Below are the code and all the weights of a small trained network. Each question names an input and a class and asks about switching units off, where a switched-off unit gives its printed mean instead of its output.

import numpy as np


def w(rows, s, z=0):
    codes = np.array(rows[::2]) - 128.0
    scale = np.full(codes.shape[1], s)
    scale[-1] = z or s
    return codes * scale


def f(y):
    return np.maximum(y, 0)


def log_softmax(a):
    a = a - a.max(-1, keepdims=True)
    return a - np.log(np.exp(a).sum(-1, keepdims=True))


def net(x, mask):
    res = np.array(x, float).reshape(1, 7) / 4 @ E
    y = f(res @ A[0][:, :-1].T + A[0][:, -1])
    res = res + np.where(mask, y, B[0][:, -1]) @ B[0][:, :-1]
    return log_softmax(res[-1] @ U[:, :-1].T + U[:, -1])


A, B = {}, {}
E = w([
[104,114,122,89,101,108],'x0',
[217,127,74,92,24,180],'x1',
[147,134,136,131,137,108],'x2',
[123,1,166,216,68,169],'x3',
[136,141,103,161,121,109],'x4',
[173,28,60,63,211,117],'x5',
[133,144,87,179,117,113],'x6',
],0.0094)
A[0] = w([
[115,212,166,124,67,159,38],'N0',
[109,194,128,96,150,87,246],'N1',
[142,5,144,144,138,111,135],'N2',
[119,102,114,99,40,155,3],'N3',
[56,88,243,195,88,106,216],'N4',
[120,112,89,146,146,41,152],'N5',
[189,101,138,140,35,134,153],'N6',
[172,144,143,119,66,144,50],'N7',
[220,161,59,47,134,179,177],'N8',
[43,146,134,93,120,68,108],'N9',
],0.011,0.0029)
B[0] = w([
[87,155,47,134,177,160,199],'N0',
[160,149,152,111,182,204,222],'N1',
[118,178,120,174,216,177,206],'N2',
[121,133,167,143,141,139,176],'N3',
[204,103,199,192,89,69,238],'N4',
[160,117,89,87,129,176,174],'N5',
[84,124,72,120,195,128,208],'N6',
[72,130,146,141,255,162,174],'N7',
[172,19,171,87,60,114,248],'N8',
[97,79,106,210,199,95,185],'N9',
],0.0093,0.012)
U = w([
[104,150,118,125,169,154,55],'0',
[119,134,69,56,166,189,89],'1',
[186,89,146,101,9,61,255],'2',
],0.011,0.00075)

Each question gives the input, the list of numbers given to net, and the class t.
The units are the neurons (one row each of A and B). Each row of codes is followed by its name. A weight is (code - 128) times the scale printed after its matrix; where a second scale follows, it is the last column's (A, B and U).
mask holds one flag per neuron, in row order. A switched-off neuron (its flag False) gives its mean, the last column of its row in B, instead of its output. The means were averaged over made-up inputs and are rounded, as every weight is.
A unit's drop is (log p(t) with every unit on - log p(t) with that unit switched off) / (log p(t) with every unit on - log p(t) with every unit switched off).
The circuit of an input: a set's keep is (log p(t) with only the set's units on - log p(t) with every unit switched off) / (log p(t) with every unit on - log p(t) with every unit switched off). Starting from all 10 units, units are removed one at a time, each time the one whose removal leaves the highest keep (on an exact tie, the one counted first), for as long as the keep stays at least 0.8.
units of the circuit, in order: the units of the circuit, biggest drop first
most important unit: the unit with the biggest drop
k most important neurons: the k neurons with the biggest drops, biggest first
drop of u: that unit's drop, to one decimal
input [8,1,1,-3,-6,5,-6], class 2: units of the circuit, in order : N8; N0
input [8,6,-6,7,2,1,3], class 1: most important unit : N6
input [-6,-3,7,1,-2,-7,-6], class 2: 2 most important neurons : N4; N2
input [-5,-2,5,1,-2,-5,6], class 2: 2 most important neurons : N4; N2
input [4,2,2,8,-6,-7,-3], class 0: 4 most important neurons : N6; N8; N7; N0
input [-2,6,1,-5,-7,1,7], class 2: 2 most important neurons : N8; N2
input [3,4,6,6,5,4,8], class 1: drop of N5 : 0.1
input [6,8,1,-1,-1,6,0], class 2: drop of N5 : 0.0
input [3,-2,-8,3,-5,-2,3], class 2: drop of N4 : 0.3
input [7,8,-3,8,8,5,2], class 1: drop of N4 : 0.1
